Below is a small trained network, with its code and all its weights. Each question gives an input and a class and asks what happens when units are switched off, that is, made to give their printed mean instead of their output.

import numpy as np


def w(rows, s, z=0):
    codes = np.array(rows[::2]) - 128.0
    scale = np.full(codes.shape[1], s)
    scale[-1] = z or s
    return codes * scale


def norm(h):
    return h / np.sqrt((h * h).mean(-1, keepdims=True) + 1e-5)


def f(y):
    return y / 2 * (1 + np.tanh(0.7978845608 * (y + 0.044715 * y**3)))


def log_softmax(a):
    a = a - a.max(-1, keepdims=True)
    return a - np.log(np.exp(a).sum(-1, keepdims=True))


def net(x, mask):
    res = np.array(x, float).reshape(1, 4) / 4 @ E
    u = 0
    for l in range(2):
        y = f(norm(res) @ A[l][:, :-1].T + A[l][:, -1])
        res = res + np.where(mask[u : u + 11], y, B[l][:, -1]) @ B[l][:, :-1]
        u += 11
    return log_softmax(norm(res)[-1] @ U[:, :-1].T + U[:, -1])


A, B = {}, {}
E = w([
[153,116,125,134,116,117],'x0',
[127,57,175,254,119,170],'x1',
[162,150,64,85,186,148],'x2',
[15,170,85,166,180,96],'x3',
],0.0079)
A[0] = w([
[189,112,41,101,244,197,251],'L0N1',
[237,116,176,136,124,166,238],'L0N2',
[180,9,182,63,137,198,165],'L0N3',
[58,253,82,126,102,95,180],'L0N4',
[19,166,157,157,60,153,184],'L0N5',
[112,136,141,95,141,74,38],'L0N6',
[131,93,31,163,141,63,179],'L0N7',
[128,92,138,92,138,125,79],'L0N8',
[130,169,233,244,35,150,108],'L0N9',
[141,137,213,154,48,80,117],'L0N10',
[188,85,230,205,250,140,38],'L0N11',
],0.0073,0.0027)
B[0] = w([
[6,225,161,218,35,126,254],'L0N1',
[95,136,136,184,83,165,223],'L0N2',
[86,164,75,184,127,135,214],'L0N3',
[169,89,143,112,107,254,251],'L0N4',
[158,169,168,184,53,157,201],'L0N5',
[131,15,110,107,140,102,130],'L0N6',
[149,218,165,134,106,180,173],'L0N7',
[89,124,146,81,128,182,120],'L0N8',
[94,166,62,75,138,115,231],'L0N9',
[51,195,159,162,108,116,187],'L0N10',
[87,109,210,123,231,102,181],'L0N11',
],0.0063,0.0056)
A[1] = w([
[100,171,26,177,82,184,168],'L1N1',
[254,125,66,112,89,175,135],'L1N2',
[139,15,120,170,210,178,119],'L1N3',
[60,154,147,170,92,221,189],'L1N4',
[106,64,73,3,144,121,171],'L1N5',
[105,54,177,134,144,121,40],'L1N6',
[65,22,198,196,199,126,69],'L1N7',
[233,132,177,179,78,184,143],'L1N8',
[82,28,101,235,177,168,192],'L1N9',
[145,145,63,5,94,124,147],'L1N10',
[174,129,52,43,157,91,255],'L1N11',
],0.008,0.0022)
B[1] = w([
[125,191,114,113,81,104,214],'L1N1',
[172,123,134,110,116,145,136],'L1N2',
[97,100,180,65,125,159,128],'L1N3',
[201,144,74,84,97,91,250],'L1N4',
[102,56,255,51,155,172,137],'L1N5',
[94,133,112,115,163,146,122],'L1N6',
[103,137,127,81,180,155,151],'L1N7',
[131,157,104,68,127,108,151],'L1N8',
[169,82,154,32,173,160,171],'L1N9',
[111,54,205,108,151,168,160],'L1N10',
[85,66,207,124,135,190,138],'L1N11',
],0.0084,0.013)
U = w([
[30,52,208,49,242,216,248],'0',
[36,195,111,160,49,96,171],'1',
[142,213,129,59,131,91,124],'2',
[145,142,57,106,107,139,227],'3',
[190,90,41,255,187,95,11],'4',
[132,51,103,178,226,29,4],'5',
],0.0059,0.0032)

Each question gives the input, the list of numbers given to net, and the class t.
The units are the neurons (one row each of A and B). Each row of codes is followed by its name. A weight is (code - 128) times the scale printed after its matrix; where a second scale follows, it is the last column's (A, B and U).
mask holds one flag per neuron, layer by layer. A switched-off neuron (its flag False) gives its mean, the last column of its row in B, instead of its output. The means were averaged over made-up inputs and are rounded, as every weight is.
A unit's drop is (log p(t) with every unit on - log p(t) with that unit switched off) / (log p(t) with every unit on - log p(t) with every unit switched off).
The circuit of an input: a set's keep is (log p(t) with only the set's units on - log p(t) with every unit switched off) / (log p(t) with every unit on - log p(t) with every unit switched off). Starting from the 12 units with the biggest drops (on a tie, the unit counted first), units are removed one at a time, each time the one whose removal leaves the highest keep (on an exact tie, the one counted first), for as long as the keep stays at least 0.8.
circuit, biggest first: the units of the circuit, biggest drop first
top k neurons: the k neurons with the biggest drops, biggest first
k most important neurons of layer l: the k neurons of layer l with the biggest drops, biggest first
drop of u: that unit's drop, to one decimal
input [2,-2,4,-3], class 1: most important neuron of layer 1 => [L1N9]
input [-4,4,-1,0], class 0: top 2 neurons => [L0N11; L0N1]
input [-4,7,4,-7], class 0: circuit, biggest first => [L0N11; L1N3]
input [-5,-6,5,-1], class 0: 2 most important neurons of layer 0 => [L0N5; L0N2]
input [-2,-3,8,0], class 1: top 2 neurons => [L0N1; L1N9]
input [-4,7,-1,7], class 0: top 2 neurons => [L0N1; L1N9]
input [7,-7,-4,-5], class 0: circuit, biggest first => [L0N1; L1N4; L1N10]
input [-3,-4,-1,3], class 0: top 2 neurons => [L0N1; L0N2]
input [6,8,-1,6], class 0: top 3 neurons => [L0N1; L1N9; L0N11]
input [3,7,-3,1], class 0: top 3 neurons => [L0N11; L0N1; L1N9]
input [1,1,4,-2], class 1: drop of L0N1 => 0.6
input [5,7,-3,5], class 0: drop of L0N11 => 0.4
input [0,8,3,3], class 0: drop of L0N11 => 0.2
input [1,-8,3,8], class 0: most important neuron of layer 0 => [L0N2]
input [-5,4,8,2], class 1: 2 most important neurons of layer 0 => [L0N1; L0N4]
